Below are the code and all the weights of a small trained network. Each question names an input and a target symbol and asks about switching units off, where a switched-off unit gives its printed mean instead of its output.

import numpy as np


def w(rows, s, z=0):
    codes = np.array(rows[::2]) - 128.0
    scale = np.full(codes.shape[1], s)
    scale[-1] = z or s
    return codes * scale


def f(y):
    return y / 2 * (1 + np.tanh(0.7978845608 * (y + 0.044715 * y**3)))


def softmax(a):
    e = np.exp(a - a.max(-1, keepdims=True))
    return e / e.sum(-1, keepdims=True)


def log_softmax(a):
    a = a - a.max(-1, keepdims=True)
    return a - np.log(np.exp(a).sum(-1, keepdims=True))


def net(x, mask):
    ids = ['βγδεζηθλμξπσφω'.index(c) for c in x.split()]
    T = len(ids)
    res = E[ids] + P[:T]
    r = res
    for j in range(2):
        rows = slice(2 * j, 2 * j + 2)
        q, k, v = (r @ M[0][rows].T for M in (Q, K, V))
        z = softmax(np.where(np.tri(T) > 0, q @ k.T / 2**0.5, -1e9)) @ v
        o = O[0][rows]
        res = res + np.where(mask[j], z, o[:, -1]) @ o[:, :-1]
    y = f(res @ A[0][:, :-1].T + A[0][:, -1])
    res = res + np.where(mask[2:6], y, B[0][:, -1]) @ B[0][:, :-1]
    return log_softmax(res[-1] @ U[:, :-1].T + U[:, -1])


Q, K, V, O, A, B = {}, {}, {}, {}, {}, {}
E = w([
[166,117,226,138],'β',
[151,122,154,79],'γ',
[194,129,171,97],'δ',
[181,80,133,172],'ε',
[152,186,90,134],'ζ',
[203,113,166,163],'η',
[146,129,140,223],'θ',
[121,162,88,130],'λ',
[179,133,168,65],'μ',
[93,197,138,171],'ξ',
[130,56,141,80],'π',
[126,144,51,189],'σ',
[36,156,182,206],'φ',
[166,4,52,223],'ω',
],0.019)
P = w([
[200,84,67,115],'0',
[162,62,127,153],'1',
[188,77,183,255],'2',
[111,105,112,46],'3',
[144,88,179,181],'4',
[115,93,164,138],'5',
[116,109,166,143],'6',
[117,124,170,121],'7',
[119,135,173,120],'8',
],0.01)
Q[0] = w([
[87,254,145,27],'h1',
[151,174,184,140],'h1',
[212,92,153,5],'h2',
[210,69,247,64],'h2',
],0.0066)
K[0] = w([
[131,92,214,73],'h1',
[64,119,228,156],'h1',
[177,226,172,49],'h2',
[255,66,239,131],'h2',
],0.0074)
V[0] = w([
[97,197,22,155],'h1',
[109,192,181,159],'h1',
[250,188,140,3],'h2',
[38,189,74,197],'h2',
],0.0063)
O[0] = w([
[134,108,88,111,2],'h1',
[84,125,109,14,153],'h1',
[117,159,96,143,120],'h2',
[9,159,75,182,10],'h2',
],0.011,0.0062)
A[0] = w([
[254,173,58,84,254],'n1',
[227,149,196,132,144],'n2',
[94,193,84,208,134],'n3',
[88,97,80,183,207],'n4',
],0.0086,0.0031)
B[0] = w([
[189,44,176,216,186],'n1',
[55,120,52,2,251],'n2',
[211,228,50,149,140],'n3',
[18,240,166,242,141],'n4',
],0.0075,0.019)
U = w([
[158,2,98,85,144],'β',
[73,95,158,25,138],'γ',
[57,71,49,107,38],'δ',
[128,149,80,95,24],'ε',
[176,125,78,141,116],'ζ',
[165,178,144,116,4],'η',
[125,133,121,124,107],'θ',
[179,167,111,138,152],'λ',
[165,135,154,147,57],'μ',
[158,226,143,112,123],'ξ',
[113,120,89,119,99],'π',
[159,181,64,138,169],'σ',
[73,176,193,150,250],'φ',
[109,38,161,204,121],'ω',
],0.0093,0.0047)

Each question gives the input, a string of symbols that net reads in full, and the target symbol t.
The units are the heads (2 rows each of Q, K, V and O) and the neurons (one row each of A and B). Each row of codes is followed by its name. A weight is (code - 128) times the scale printed after its matrix; where a second scale follows, it is the last column's (O, A, B and U).
mask holds one flag per unit, heads first, then neurons. A switched-off unit (its flag False) gives its mean, the last column of its rows in O or B, instead of its output. The means were averaged over made-up inputs and are rounded, as every weight is.
A unit's drop is (log p(t) with every unit on - log p(t) with that unit switched off) / (log p(t) with every unit on - log p(t) with every unit switched off).
The circuit of an input: a set's keep is (log p(t) with only the set's units on - log p(t) with every unit switched off) / (log p(t) with every unit on - log p(t) with every unit switched off). Starting from all 6 units, units are removed one at a time, each time the one whose removal leaves the highest keep (on an exact tie, the one counted first), for as long as the keep stays at least 0.8.
units of the circuit, in order: the units of the circuit, biggest drop first
most important unit: the unit with the biggest drop
k most important neurons: the k neurons with the biggest drops, biggest first
heads that matter: for each layer, one digit per head in row order, 1 if its drop is at least 0.15 and else 0, layers parted by /
drop of u: that unit's drop, to one decimal
input ε φ θ, target φ: units of the circuit, in order -> h2, n1, n4
input σ μ β, target β: most important unit -> h1
input β ε σ δ, target β: heads that matter -> 01
input γ β δ λ β, target γ: units of the circuit, in order -> n2, n1
input π β ξ σ μ ω, target ω: units of the circuit, in order -> n2, n4
input β ω ε β ζ ζ π π δ, target β: units of the circuit, in order -> n1, h2, n4
input β ξ β σ β μ σ, target σ: units of the circuit, in order -> n3, h2
input φ φ λ, target φ: units of the circuit, in order -> h2, n4
input β φ ξ φ, target φ: 2 most important neurons -> n2, n4
input ε β γ μ, target β: drop of n1 -> 0.8
input η η β φ, target φ: drop of n2 -> 0.4
input β β β μ, target β: drop of h2 -> 0.4
input φ θ μ β γ ζ φ φ ω, target ω: drop of n2 -> 0.6
